(21): [ 77 118 150 113 125 126 162 114 128 125 137 186 135 128 153 127]
(10): [ 41 144 186 134 132 161 128  88 128 148 128 192 135 128 153 127]
(120): [ 41 136 186 134 132 161 128  88 128 148 128 192 128 128 128 122]
(27): [113 127 114 128 135 153 139 121 134 128 129 183 137 172 154 131]
loc: [77]
(21), 1
loc: [121]
(27), 8
[126 162 114 128]
(21)
[113 125]
(21)
loc: [154]
(27), 15
[ 88 128 148 128 192 135 128 153]
(10)
[134 132 161 128  88 128 148 128 192 135]
(10)

(74): [143 122 155 231 156]
(23): [ 98 190 224 129 144]
(32): [203 137  51 234 137]
(58): [132  26 191  23  68]
(75): [ 61 205 141  58  45]
loc: [45]
(75), 5
[122 155 231 156]
(74)
loc: [190]
(23), 2
loc: [143]
(74), 1
[205 141  58  45]
(75)
[143 122]
(74)
loc: [231]
(74), 4

(108): [205 190  99 100  91 134 100 117 148 161 143]
(61): [117 151 166 204 166 176 154 169 170 191 165]
(101): [159 138  82 110  81  72  44  46  38  55  47]
(106): [231 206 190 134  88 112 130  87  77 107  94]
loc: [143]
(108), 11
loc: [107]
(106), 10
[206 190]
(106)
[138  82 110  81  72  44  46  38  55  47]
(101)
[138  82 110  81]
(101)
loc: [231]
(106), 1
[117 148]
(108)

(51): [125 216 142 152  32 100 156  94 123  78 156 162 134 147 115 131 131 106
 150  93]
(41): [131 107 120 113 164 135 112 144 127 148 120 119 121 118 142 128 135 136
 122 136]
(80): [140  90 120 113 164 135 112 144 127 148 120 119 121 118 142 128 135 136
 122 136]
[ 32 100 156  94]
(51)
[131 106 150  93]
(51)
[131 106]
(51)

(72): [ 55  55 187  67 177  89 101  67  47  69  55 187 160 138  99 107 210 169
 117 105 123]
(81): [ 54  61 207 194  49 106  86  61  55  71 143  45 107  95  92 108  79 134
  71 112 141]
(82): [159 151 174  99 196  90 133 157  47 181 103  44  44 190 169 133  99 148
  91  90 116]
(115): [142 125 208 108 132 146 125 103 172 107  99 138 169  55 160 210  69 187
  88  43  89]
[107 210 169 117 105 123]
(72)
[ 44  44 190 169 133  99 148]
(82)
[ 69  55 187 160 138  99 107 210 169]
(72)

(209): [115  99 119  90 110 134  49 148 119 130 146 129 172 135 113 111  83]
(34): [143  63 171  99 111 156  66 176 102 154 121 137 137 160 121 132  71]
(25): [101 145 104 132  34 118  75  68 119 111 158 100 129  59 130 120 114]
(52): [105  95 123 110  58  89  56 122  79  99 101 126 134 131  94 105 114]
(164): [ 88 100 125 114  63 123  61 113 115 127 101 119 132 117 123 132  97]
(5): [ 86  83 186 110  55 138  24 155  71 166  64 129 160 186 128 153  65]
(157): [136  54 109  91 113 118  62 131  94 101 107 126 149 155 111 113  96]
(191): [ 96 106 151  98  96 129  83 179 149 151 134 145 118 112  99 117 110]
(133): [179 150 128  91 123 145  54 140  98 125 126 124 161 157 127 125  76]
(35): [122  81 116  93 112 138  66 134 126 124 136 125 150 126 126 123  90]
(71): [124  67  97 112  70 107  61  83  81  84  93 110 131 129 117 117 111]
(56): [115  91 119 110  80 133  70 114 117 122 125 119 131 113 124 125  96]
[111 113]
(157)
[179 149]
(191)
[ 71 166  64 129 160 186 128 153  65]
(5)
[123  61 113]
(164)
loc: [58]
(52), 5

(12): [128 121  73 100 171 111 120 161  67  67 128  94 125 145 181 129 141 136
  96 119 110 121 128 128 168 157 121 113 128 138 129  70 119  45 106 113
 193 137 114 162 197 128  96 143 125  75 208 192 103  95 111 130 198 121
 108  63 157 124 152 126]
(31): [150 123  75 122 123 147 206 110 142 123 118 128 120  93 111 107  78 128
 130 107 138 126 131 154 109  88 115 116 148 121 156 133 125 166 116 145
 128 122 112 139 131 147 133 131 148  92 165 114 181 145 110 111 128 102
 151 127 131 128 118 151]
(53): [ 64 129 100 150 141 115 118 161 153 151 128 128 125 115 135 137 121  96
 110 119 141 128 136 138 159 128  98 110 151 145 126 158 167 184 100 109
 125 143 155  84  61 127 121  81 113 128 128 119 163 158 153 128 128 120
 135 143 107 126 128 140]
(114): [111 128 140 155 112  75 128 143 103 186 141 177 176 127  87 132 161  18
 162  72 172 141 120 124 146 212 154 144 167 185 117 139 179 172 174 115
 128 128  69 125  95 104  93 185 148 195  31 128  45 139 144  96  47 138
 153 177  42 151 145 125]
(139): [111 128 140 155 112  75 128 143 103 186 141 177 176 127  87 132 161  18
 162  72 172 141 120 124 146 212 154 144 167 185 117 139 179 172 174 115
 128 150  69 125  95 104  93 185 148 195  31 128  33  68  68 187  96  80
 150  70 162  87  45 158]
loc: [163]
(53), 49
[181 129 141]
(12)
[150 141 115]
(53)
loc: [108]
(12), 55
[121  96 110 119 141 128 136]
(53)
[128 121  73 100 171 111 120 161  67  67 128  94 125 145 181 129 141 136
  96 119 110 121 128 128 168 157 121 113 128 138 129  70 119  45 106 113
 193 137 114 162 197 128  96 143 125  75 208 192 103  95 111 130 198 121
 108  63 157 124 152 126]
(12)
loc: [33]
(139), 49

